Here is a tiny trained network, its code and every weight. The questions are about switching its units off for an input and a class, where a switched-off unit gives its printed mean instead of its output.

import numpy as np


def w(rows, s, z=0):
    codes = np.array(rows[::2]) - 128.0
    scale = np.full(codes.shape[1], s)
    scale[-1] = z or s
    return codes * scale


def norm(h):
    return h / np.sqrt((h * h).mean(-1, keepdims=True) + 1e-5)


def f(y):
    return y / 2 * (1 + np.tanh(0.7978845608 * (y + 0.044715 * y**3)))


def log_softmax(a):
    a = a - a.max(-1, keepdims=True)
    return a - np.log(np.exp(a).sum(-1, keepdims=True))


def net(x, mask):
    res = np.array(x, float).reshape(1, 4) / 4 @ E
    u = 0
    for l in range(2):
        y = f(norm(res) @ A[l][:, :-1].T + A[l][:, -1])
        res = res + np.where(mask[u : u + 16], y, B[l][:, -1]) @ B[l][:, :-1]
        u += 16
    return log_softmax(norm(res)[-1] @ U[:, :-1].T + U[:, -1])


A, B = {}, {}
E = w([
[255,104,190,157,99],'x0',
[140,206,66,166,96],'x1',
[148,15,55,87,140],'x2',
[77,79,178,219,116],'x3',
],0.0077)
A[0] = w([
[175,124,129,123,141,53],'L0N1',
[130,151,210,167,129,91],'L0N2',
[138,145,132,63,115,78],'L0N3',
[197,127,109,148,132,54],'L0N4',
[129,145,133,60,119,84],'L0N5',
[167,50,157,143,117,97],'L0N6',
[102,222,138,212,116,1],'L0N7',
[131,116,240,171,130,32],'L0N8',
[135,146,129,83,155,64],'L0N9',
[53,90,45,165,126,23],'L0N10',
[249,132,106,166,110,23],'L0N11',
[120,113,120,149,167,135],'L0N12',
[206,120,126,138,129,52],'L0N13',
[92,116,134,116,127,22],'L0N14',
[76,114,87,148,134,92],'L0N15',
[129,128,234,167,120,37],'L0N16',
],0.017,0.0055)
B[0] = w([
[130,170,165,103,115,147],'L0N1',
[119,163,111,216,110,208],'L0N2',
[146,150,118,116,190,164],'L0N3',
[167,162,136,94,102,177],'L0N4',
[144,129,92,133,186,165],'L0N5',
[126,23,197,94,150,227],'L0N6',
[55,55,254,89,167,253],'L0N7',
[210,132,92,226,159,212],'L0N8',
[134,136,88,126,172,145],'L0N9',
[121,122,28,140,22,243],'L0N10',
[214,232,137,60,65,252],'L0N11',
[137,89,112,123,98,144],'L0N12',
[165,167,155,86,79,194],'L0N13',
[123,151,103,114,84,122],'L0N14',
[112,150,106,112,62,196],'L0N15',
[178,153,97,232,144,207],'L0N16',
],0.029,0.0063)
A[1] = w([
[122,112,147,129,136,120],'L1N1',
[130,145,101,125,169,102],'L1N2',
[187,200,120,39,91,64],'L1N3',
[111,110,155,127,140,107],'L1N4',
[140,165,65,122,232,3],'L1N5',
[67,134,175,123,148,97],'L1N6',
[175,153,115,93,102,64],'L1N7',
[135,173,94,254,137,80],'L1N8',
[103,122,59,104,122,143],'L1N9',
[138,196,99,149,125,124],'L1N10',
[25,147,231,143,148,54],'L1N11',
[117,144,45,102,36,93],'L1N12',
[148,108,157,109,170,60],'L1N13',
[34,146,159,114,117,135],'L1N14',
[98,46,176,126,159,58],'L1N15',
[216,177,155,185,87,187],'L1N16',
],0.021,0.0044)
B[1] = w([
[138,118,116,118,106,134],'L1N1',
[163,140,90,128,142,139],'L1N2',
[119,201,205,26,175,240],'L1N3',
[148,117,126,124,95,140],'L1N4',
[244,159,6,104,174,170],'L1N5',
[177,158,156,160,95,158],'L1N6',
[118,156,185,91,128,182],'L1N7',
[58,66,151,198,220,200],'L1N8',
[107,160,98,163,80,180],'L1N9',
[165,30,134,136,89,170],'L1N10',
[238,172,182,198,91,193],'L1N11',
[4,167,127,141,84,240],'L1N12',
[83,126,106,118,79,150],'L1N13',
[159,195,135,200,103,167],'L1N14',
[155,39,97,71,52,177],'L1N15',
[33,118,142,94,213,250],'L1N16',
],0.034,0.013)
U = w([
[114,117,110,115,138,9],'0',
[210,154,185,198,66,136],'1',
[142,8,125,60,77,116],'2',
[9,153,71,143,43,147],'3',
[69,75,170,208,236,157],'4',
[199,171,27,88,176,132],'5',
[109,186,201,10,189,164],'6',
],0.018,0.012)

Each question gives the input, the list of numbers given to net, and the class t.
The units are the neurons (one row each of A and B). Each row of codes is followed by its name. A weight is (code - 128) times the scale printed after its matrix; where a second scale follows, it is the last column's (A, B and U).
mask holds one flag per neuron, layer by layer. A switched-off neuron (its flag False) gives its mean, the last column of its row in B, instead of its output. The means were averaged over made-up inputs and are rounded, as every weight is.
A unit's drop is (log p(t) with every unit on - log p(t) with that unit switched off) / (log p(t) with every unit on - log p(t) with every unit switched off).
The circuit of an input: a set's keep is (log p(t) with only the set's units on - log p(t) with every unit switched off) / (log p(t) with every unit on - log p(t) with every unit switched off). Starting from the 12 units with the biggest drops (on a tie, the unit counted first), units are removed one at a time, each time the one whose removal leaves the highest keep (on an exact tie, the one counted first), for as long as the keep stays at least 0.8.
units of the circuit, in order: the units of the circuit, biggest drop first
top k neurons: the k neurons with the biggest drops, biggest first
k most important neurons of layer l: the k neurons of layer l with the biggest drops, biggest first
drop when u is switched off: that unit's drop, to one decimal
input [2,4,7,5], class 3: top 2 neurons : (L0N10, L1N12)
input [8,7,-6,2], class 4: top neuron : (L0N2)
input [3,8,-8,4], class 1: units of the circuit, in order : (L0N7, L1N11)
input [5,-8,3,8], class 4: 2 most important neurons of layer 0 : (L0N8, L0N16)
input [-7,-1,3,-8], class 5: top 3 neurons : (L1N5, L0N5, L0N3)
input [4,-2,6,2], class 2: units of the circuit, in order : (L0N6, L1N15)
input [1,1,-7,-1], class 4: 4 most important neurons of layer 0 : (L0N2, L0N16, L0N8, L0N6)
input [1,1,5,5], class 2: 2 most important neurons of layer 0 : (L0N6, L0N11)
input [-7,8,-2,1], class 1: top 2 neurons : (L0N7, L1N11)
input [-8,8,-2,-4], class 1: 4 most important neurons of layer 1 : (L1N11, L1N14, L1N16, L1N6)
input [-4,-8,4,-4], class 5: top 2 neurons : (L0N7, L0N11)
input [-2,6,5,-6], class 5: top 2 neurons : (L1N5, L0N11)
input [-7,-5,1,-5], class 3: 2 most important neurons of layer 1 : (L1N12, L1N9)
input [-1,-6,-6,-3], class 4: top neuron : (L1N8)
input [-1,4,-7,-7], class 1: drop when L0N7 is switched off : 0.1
input [-4,-5,-3,-2], class 5: drop when L0N11 is switched off : 0.3
input [-3,-7,4,-5], class 5: drop when L0N7 is switched off : 0.1
